Below is a small trained network, with its code and all its weights. Each question gives an input and a target symbol and asks what happens when units are switched off, that is, made to give their printed mean instead of their output.

import numpy as np


def w(rows, s, z=0):
    codes = np.array(rows[::2]) - 128.0
    scale = np.full(codes.shape[1], s)
    scale[-1] = z or s
    return codes * scale


def f(y):
    return y / 2 * (1 + np.tanh(0.7978845608 * (y + 0.044715 * y**3)))


def softmax(a):
    e = np.exp(a - a.max(-1, keepdims=True))
    return e / e.sum(-1, keepdims=True)


def log_softmax(a):
    a = a - a.max(-1, keepdims=True)
    return a - np.log(np.exp(a).sum(-1, keepdims=True))


def net(x, mask):
    ids = ['αβγδεηλμστφψω'.index(c) for c in x.split()]
    T = len(ids)
    res = E[ids] + P[:T]
    r = res
    for j in range(3):
        rows = slice(2 * j, 2 * j + 2)
        q, k, v = (r @ M[0][rows].T for M in (Q, K, V))
        z = softmax(np.where(np.tri(T) > 0, q @ k.T / 2**0.5, -1e9)) @ v
        o = O[0][rows]
        res = res + np.where(mask[j], z, o[:, -1]) @ o[:, :-1]
    y = f(res @ A[0][:, :-1].T + A[0][:, -1])
    res = res + np.where(mask[3:19], y, B[0][:, -1]) @ B[0][:, :-1]
    return log_softmax(res[-1] @ U[:, :-1].T + U[:, -1])


Q, K, V, O, A, B = {}, {}, {}, {}, {}, {}
E = w([
[111,63,111,124,168,224,133,171],'α',
[157,122,110,97,171,200,138,113],'β',
[163,84,196,175,119,83,35,123],'γ',
[138,100,119,101,164,196,145,132],'δ',
[201,120,182,226,133,68,57,95],'ε',
[151,99,121,110,143,191,189,100],'η',
[52,218,79,217,176,99,188,49],'λ',
[24,159,94,208,139,61,84,132],'μ',
[196,81,202,19,63,125,19,74],'σ',
[83,105,8,106,148,36,224,162],'τ',
[128,158,44,129,116,54,114,76],'φ',
[210,121,151,92,36,124,98,210],'ψ',
[225,120,7,113,129,72,86,106],'ω',
],0.019)
P = w([
[120,177,161,124,253,30,123,151],'0',
[112,134,149,112,217,91,108,154],'1',
[132,132,134,115,197,103,100,161],'2',
[137,120,119,130,176,112,106,156],'3',
[166,119,108,143,150,109,93,138],'4',
[167,111,99,154,128,112,91,130],'5',
[169,100,92,166,108,118,96,121],'6',
[167,87,86,173,86,127,100,115],'7',
[168,83,77,185,65,136,105,113],'8',
[165,78,70,193,43,141,113,108],'9',
[158,68,66,205,25,148,118,111],'10',
[148,58,67,220,1,157,128,109],'11',
],0.012)
Q[0] = w([
[48,176,89,100,109,151,191,158],'h1',
[42,141,131,11,191,194,160,78],'h1',
[176,109,127,120,101,81,137,181],'h2',
[173,111,127,177,101,111,64,109],'h2',
[197,25,153,187,81,61,26,67],'h3',
[137,107,95,72,145,208,163,145],'h3',
],0.012)
K[0] = w([
[108,131,166,149,247,117,85,140],'h1',
[148,192,173,87,214,109,123,186],'h1',
[147,30,79,115,96,80,131,143],'h2',
[98,104,49,187,1,179,98,94],'h2',
[139,112,79,169,23,146,152,120],'h3',
[172,91,152,120,164,129,137,146],'h3',
],0.01)
V[0] = w([
[98,178,114,208,130,64,210,182],'h1',
[70,107,109,219,179,156,1,111],'h1',
[105,167,220,191,90,203,190,96],'h2',
[24,216,96,61,112,61,154,163],'h2',
[105,162,69,140,145,164,190,71],'h3',
[76,77,127,131,101,88,106,215],'h3',
],0.0089)
O[0] = w([
[185,195,143,122,123,127,152,155,150],'h1',
[173,158,118,104,122,145,109,5,227],'h1',
[130,48,149,91,169,101,106,136,2],'h2',
[131,64,87,161,39,140,93,76,64],'h2',
[130,179,62,144,201,141,67,177,93],'h3',
[132,159,69,107,59,82,218,97,152],'h3',
],0.012,0.0085)
A[0] = w([
[48,197,104,161,202,155,80,131,11],'n1',
[158,137,127,157,162,148,48,124,70],'n2',
[42,118,97,203,173,36,158,131,190],'n3',
[176,143,87,98,78,15,36,194,183],'n4',
[49,172,168,160,72,73,71,92,118],'n5',
[54,95,179,125,120,113,51,82,116],'n6',
[119,138,210,178,79,175,118,138,181],'n7',
[239,67,125,43,114,222,115,237,180],'n8',
[100,66,151,91,58,103,105,139,2],'n9',
[170,173,22,136,109,118,159,88,98],'n10',
[43,90,53,48,181,132,205,91,237],'n11',
[100,80,156,54,169,176,194,128,116],'n12',
[29,182,59,142,153,191,161,55,167],'n13',
[128,80,254,112,203,196,126,99,171],'n14',
[157,178,189,116,131,190,132,180,128],'n15',
[183,145,110,16,128,219,175,116,63],'n16',
],0.0097,0.0053)
B[0] = w([
[129,103,116,48,114,74,198,172,156],'n1',
[132,109,89,131,53,146,89,96,159],'n2',
[210,127,185,60,133,150,132,118,157],'n3',
[88,147,168,106,168,96,80,56,175],'n4',
[145,127,94,57,194,166,159,219,170],'n5',
[191,188,90,176,195,167,167,149,140],'n6',
[128,154,157,54,95,203,109,151,155],'n7',
[204,137,135,112,190,81,176,101,158],'n8',
[149,104,173,156,155,91,76,178,141],'n9',
[131,72,126,107,174,137,114,159,251],'n10',
[189,218,139,144,158,96,77,148,163],'n11',
[147,91,130,72,118,105,228,57,149],'n12',
[39,137,144,175,101,101,86,156,220],'n13',
[96,92,112,226,77,127,176,146,188],'n14',
[1,39,60,126,125,217,142,142,161],'n15',
[59,123,158,43,207,159,40,157,161],'n16',
],0.0087,0.02)
U = w([
[104,255,119,109,252,38,77,161,211],'α',
[72,50,25,137,82,105,99,159,218],'β',
[115,145,204,68,112,99,81,151,174],'γ',
[110,153,83,124,139,132,134,158,65],'δ',
[74,118,116,85,174,163,133,92,64],'ε',
[172,94,71,157,210,120,144,196,33],'η',
[197,106,109,81,177,117,85,51,89],'λ',
[145,165,155,128,131,216,4,133,50],'μ',
[98,232,112,187,75,149,150,80,253],'σ',
[136,212,35,68,103,233,141,190,124],'τ',
[68,86,194,171,124,161,33,217,48],'φ',
[148,247,16,62,117,136,210,106,114],'ψ',
[76,168,121,128,124,163,95,176,33],'ω',
],0.0071,0.0046)

Each question gives the input, a string of symbols that net reads in full, and the target symbol t.
The units are the heads (2 rows each of Q, K, V and O) and the neurons (one row each of A and B). Each row of codes is followed by its name. A weight is (code - 128) times the scale printed after its matrix; where a second scale follows, it is the last column's (O, A, B and U).
mask holds one flag per unit, heads first, then neurons. A switched-off unit (its flag False) gives its mean, the last column of its rows in O or B, instead of its output. The means were averaged over made-up inputs and are rounded, as every weight is.
A unit's drop is (log p(t) with every unit on - log p(t) with that unit switched off) / (log p(t) with every unit on - log p(t) with every unit switched off).
The circuit of an input: a set's keep is (log p(t) with only the set's units on - log p(t) with every unit switched off) / (log p(t) with every unit on - log p(t) with every unit switched off). Starting from the 12 units with the biggest drops (on a tie, the unit counted first), units are removed one at a time, each time the one whose removal leaves the highest keep (on an exact tie, the one counted first), for as long as the keep stays at least 0.8.
units of the circuit, in order: the units of the circuit, biggest drop first
top k neurons: the k neurons with the biggest drops, biggest first
which heads matter: for each layer, one digit per head in row order, 1 if its drop is at least 0.15 and else 0, layers parted by /
input α δ τ ε ω ω ε δ φ, target α: which heads matter => 001
input α β ε μ σ ε, target η: units of the circuit, in order => (h1, n6)
input η ω ε ε τ τ ψ ω τ λ, target α: units of the circuit, in order => (n14, n13)
input ε ε ε ε η ε β γ ε ε σ, target η: which heads matter => 100
input ε η ε ε, target φ: units of the circuit, in order => (h3, h1)
input φ φ α ε α μ τ λ ε, target α: units of the circuit, in order => (h3)
input ε ε ε β φ ψ ε δ λ λ α ε, target β: top 2 neurons => (n2, n1)
input ε ε ε η τ ω ε φ λ, target α: units of the circuit, in order => (n14, n15)
input η φ τ λ σ, target α: units of the circuit, in order => (n6, h1, n15, h3)
input μ ε μ δ, target μ: units of the circuit, in order => (h1, n16, h2)
input σ α ε δ, target σ: units of the circuit, in order => (h3, n10, n14, n5)
input ε β α η, target ε: top 4 neurons => (n16, n12, n15, n14)
input σ λ α, target σ: top 2 neurons => (n10, n14)
input τ φ α μ λ φ, target β: units of the circuit, in order => (h2)
input ε ε α ε ψ η α ε τ γ, target α: units of the circuit, in order => (h3, n4)
input η λ δ, target η: which heads matter => 111
input ε ε β, target ε: top 2 neurons => (n16, n12)
input ω λ δ ε ε α η ε τ ε, target α: top 2 neurons => (n4, n14)
input ε ε σ σ, target η: units of the circuit, in order => (h1, n6, n5)
input ε τ ε ε ε ε λ η φ ω λ, target β: top 3 neurons => (n2, n13, n1)
input λ σ λ β ε φ λ ε, target μ: units of the circuit, in order => (n2, h3)
input μ α γ α, target μ: units of the circuit, in order => (h1, n16)
input γ ε λ η ε ε η ε ε ε η, target ε: units of the circuit, in order => (h2, n16, n12)
input τ σ φ σ, target μ: which heads matter => 011
input ε η μ α, target ε: top 2 neurons => (n16, n12)
input τ η β, target τ: units of the circuit, in order => (h1, n15)
input λ ψ η ε η ε, target φ: top 2 neurons => (n14, n15)
input ψ ε η σ λ ε ε η τ, target α: top 3 neurons => (n11, n14, n15)
input σ ε λ ε α α α ψ α η, target α: top 2 neurons => (n11, n16)
